Below are the code and all the weights of a small trained network. Each question names an input and a target symbol and asks about switching units off, where a switched-off unit gives its printed mean instead of its output.

import numpy as np


def w(rows, s, z=0):
    codes = np.array(rows[::2]) - 128.0
    scale = np.full(codes.shape[1], s)
    scale[-1] = z or s
    return codes * scale


def f(y):
    return y / 2 * (1 + np.tanh(0.7978845608 * (y + 0.044715 * y**3)))


def softmax(a):
    e = np.exp(a - a.max(-1, keepdims=True))
    return e / e.sum(-1, keepdims=True)


def log_softmax(a):
    a = a - a.max(-1, keepdims=True)
    return a - np.log(np.exp(a).sum(-1, keepdims=True))


def net(x, mask):
    ids = ['αβγδεζηθλμτφ'.index(c) for c in x.split()]
    T = len(ids)
    res = E[ids] + P[:T]
    u = 0
    for l in range(2):
        r = res
        for j in range(2):
            rows = slice(4 * j, 4 * j + 4)
            q, k, v = (r @ M[l][rows].T for M in (Q, K, V))
            z = softmax(np.where(np.tri(T) > 0, q @ k.T / 4**0.5, -1e9)) @ v
            o = O[l][rows]
            res = res + np.where(mask[u + j], z, o[:, -1]) @ o[:, :-1]
        u += 2
        y = f(res @ A[l][:, :-1].T + A[l][:, -1])
        res = res + np.where(mask[u : u + 4], y, B[l][:, -1]) @ B[l][:, :-1]
        u += 4
    return log_softmax(res[-1] @ U[:, :-1].T + U[:, -1])


Q, K, V, O, A, B = {}, {}, {}, {}, {}, {}
E = w([
[177,121,129,122],'α',
[17,88,127,120],'β',
[142,136,161,126],'γ',
[127,94,75,149],'δ',
[144,145,174,121],'ε',
[120,170,188,98],'ζ',
[120,128,205,137],'η',
[115,152,126,119],'θ',
[142,97,6,112],'λ',
[76,153,127,106],'μ',
[165,116,146,66],'τ',
[65,141,169,149],'φ',
],0.016)
P = w([
[197,253,46,227],'0',
[18,212,80,107],'1',
[46,181,97,126],'2',
[88,145,105,130],'3',
[85,133,122,134],'4',
[98,120,135,135],'5',
[106,99,152,149],'6',
[113,96,166,151],'7',
[114,88,178,148],'8',
[131,77,199,152],'9',
[128,73,210,154],'10',
[140,65,227,160],'11',
[158,63,247,162],'12',
],0.006)
Q[0] = w([
[108,204,134,80],'0.h1',
[251,115,107,100],'0.h1',
[198,197,156,110],'0.h1',
[64,152,143,137],'0.h1',
[133,119,74,178],'0.h2',
[53,152,88,71],'0.h2',
[98,36,138,144],'0.h2',
[89,185,215,153],'0.h2',
],0.014)
K[0] = w([
[100,164,137,219],'0.h1',
[238,95,112,107],'0.h1',
[225,234,160,128],'0.h1',
[74,158,139,165],'0.h1',
[140,75,128,218],'0.h2',
[164,252,112,208],'0.h2',
[175,50,117,132],'0.h2',
[126,105,240,86],'0.h2',
],0.012)
V[0] = w([
[151,48,199,254],'0.h1',
[67,139,149,8],'0.h1',
[73,115,167,43],'0.h1',
[157,200,42,112],'0.h1',
[65,132,81,133],'0.h2',
[177,88,188,28],'0.h2',
[194,145,156,241],'0.h2',
[143,41,167,117],'0.h2',
],0.0077)
O[0] = w([
[46,203,121,53,35],'0.h1',
[254,92,102,132,251],'0.h1',
[223,111,106,117,226],'0.h1',
[96,88,160,196,114],'0.h1',
[118,123,200,146,167],'0.h2',
[146,96,33,168,103],'0.h2',
[127,157,97,57,71],'0.h2',
[139,47,66,181,82],'0.h2',
],0.0082,0.0025)
A[0] = w([
[155,183,77,129,253],'0.n1',
[161,162,102,227,136],'0.n2',
[171,95,152,144,148],'0.n3',
[111,161,1,121,183],'0.n4',
],0.019,0.005)
B[0] = w([
[9,19,249,87,157],'0.n1',
[119,210,254,122,169],'0.n2',
[17,138,68,102,255],'0.n3',
[106,237,252,215,147],'0.n4',
],0.0076,0.0064)
Q[1] = w([
[154,212,70,174],'1.h1',
[62,78,141,149],'1.h1',
[173,188,82,140],'1.h1',
[13,68,186,86],'1.h1',
[133,2,161,102],'1.h2',
[81,152,92,151],'1.h2',
[69,217,122,18],'1.h2',
[79,131,195,142],'1.h2',
],0.023)
K[1] = w([
[197,82,114,131],'1.h1',
[59,142,164,94],'1.h1',
[193,106,115,156],'1.h1',
[4,156,149,90],'1.h1',
[184,59,196,123],'1.h2',
[82,70,142,156],'1.h2',
[119,136,65,33],'1.h2',
[183,132,122,170],'1.h2',
],0.027)
V[1] = w([
[92,49,82,55],'1.h1',
[114,41,173,46],'1.h1',
[64,4,143,242],'1.h1',
[37,187,49,91],'1.h1',
[79,150,95,167],'1.h2',
[160,128,103,132],'1.h2',
[109,197,87,70],'1.h2',
[69,114,131,101],'1.h2',
],0.014)
O[1] = w([
[187,31,96,57,6],'1.h1',
[218,152,176,10,156],'1.h1',
[3,134,68,28,149],'1.h1',
[111,27,194,158,198],'1.h1',
[155,69,137,77,124],'1.h2',
[86,132,164,132,78],'1.h2',
[131,96,174,197,114],'1.h2',
[193,139,115,127,176],'1.h2',
],0.012)
A[1] = w([
[114,157,198,116,70],'1.n1',
[149,113,84,142,18],'1.n2',
[171,104,142,169,1],'1.n3',
[128,58,7,143,183],'1.n4',
],0.017,0.0054)
B[1] = w([
[113,100,79,130,251],'1.n1',
[4,90,35,87,124],'1.n2',
[88,150,119,75,176],'1.n3',
[145,139,149,132,141],'1.n4',
],0.031,0.014)
U = w([
[107,108,1,103,184],'α',
[117,210,153,97,255],'β',
[183,91,40,109,137],'γ',
[98,106,134,139,112],'δ',
[193,89,28,107,125],'ε',
[223,135,3,131,136],'ζ',
[117,107,96,27,94],'η',
[160,133,30,142,119],'θ',
[56,209,85,123,35],'λ',
[159,190,32,179,101],'μ',
[123,220,11,50,74],'τ',
[17,186,135,44,18],'φ',
],0.0062,0.016)

Each question gives the input, a string of symbols that net reads in full, and the target symbol t.
The units are the heads (4 rows each of Q, K, V and O) and the neurons (one row each of A and B). Each row of codes is followed by its name. A weight is (code - 128) times the scale printed after its matrix; where a second scale follows, it is the last column's (O, A, B and U).
mask holds one flag per unit, layer by layer, with each layer's heads first. A switched-off unit (its flag False) gives its mean, the last column of its rows in O or B, instead of its output. The means were averaged over made-up inputs and are rounded, as every weight is.
A unit's drop is (log p(t) with every unit on - log p(t) with that unit switched off) / (log p(t) with every unit on - log p(t) with every unit switched off).
The circuit of an input: a set's keep is (log p(t) with only the set's units on - log p(t) with every unit switched off) / (log p(t) with every unit on - log p(t) with every unit switched off). Starting from all 12 units, units are removed one at a time, each time the one whose removal leaves the highest keep (on an exact tie, the one counted first), for as long as the keep stays at least 0.8.
circuit, biggest first: the units of the circuit, biggest drop first
most important unit: the unit with the biggest drop
k most important neurons: the k neurons with the biggest drops, biggest first
top k neurons in layer l: the k neurons of layer l with the biggest drops, biggest first
which heads matter: for each layer, one digit per head in row order, 1 if its drop is at least 0.15 and else 0, layers parted by /
input δ α τ ζ τ μ, target δ: circuit, biggest first -> [0.h1, 0.h2, 1.h1]
input φ τ τ η μ τ α γ ε, target φ: top neuron in layer 0 -> [0.n4]
input δ τ η β η τ τ α τ δ, target δ: circuit, biggest first -> [0.h1, 0.h2, 1.h1, 1.n1]
input τ δ τ β φ η, target τ: circuit, biggest first -> [1.h1, 0.h2, 0.n1, 0.n4]
input φ η ζ τ δ, target φ: circuit, biggest first -> [1.n3, 0.h1, 1.h1, 0.h2]
input τ η η η φ δ δ λ, target τ: circuit, biggest first -> [1.h1, 0.n1, 0.h2, 0.n4]
input δ γ ε θ τ γ, target δ: circuit, biggest first -> [0.h1, 0.h2, 1.h1]
input η μ η α γ ε τ δ τ ε τ, target η: circuit, biggest first -> [1.h1, 1.n3]
input α φ φ α μ γ ζ, target α: which heads matter -> 11 / 10
input δ μ ζ τ α τ δ τ β δ ε λ ζ, target δ: circuit, biggest first -> [0.h2, 0.h1, 1.h1]
input τ φ τ λ α β, target τ: circuit, biggest first -> [1.h1, 0.h2, 0.n1, 0.n4]
input λ τ θ τ η τ θ η τ τ δ β φ, target λ: 3 most important neurons -> [0.n2, 0.n3, 0.n1]
input μ μ τ β τ, target μ: circuit, biggest first -> [0.h1, 1.h1, 0.n2]
input τ δ μ τ φ δ ζ λ φ θ α η φ, target τ: most important unit -> 1.h1
input μ β β λ γ τ γ α δ τ, target μ: which heads matter -> 11 / 10
input τ α τ τ δ τ η ε, target τ: circuit, biggest first -> [1.h1, 0.n1, 0.h2, 0.n4]
input η η φ τ α ζ ζ, target η: top 2 neurons in layer 0 -> [0.n1, 0.n2]
input λ μ τ γ β η φ μ β, target λ: which heads matter -> 10 / 10
input η β μ β, target η: 3 most important neurons -> [0.n1, 1.n3, 0.n4]
input δ β β τ β τ η β ε, target δ: most important unit -> 0.h2
input λ τ δ ζ τ τ γ, target λ: 2 most important neurons -> [0.n2, 0.n3]
input τ β φ η δ φ τ β ε δ τ τ, target τ: 4 most important neurons -> [0.n1, 0.n3, 0.n2, 0.n4]
input δ ζ β τ θ δ λ γ β η, target δ: top 2 neurons in layer 1 -> [1.n1, 1.n3]
input β φ φ δ τ μ λ δ, target β: which heads matter -> 01 / 10
input β β δ β, target β: 3 most important neurons -> [1.n1, 0.n2, 1.n4]
input τ β β ζ τ η ζ, target τ: top 2 neurons in layer 0 -> [0.n1, 0.n2]
input μ τ ε ε η τ τ β τ δ, target μ: most important unit -> 0.h1
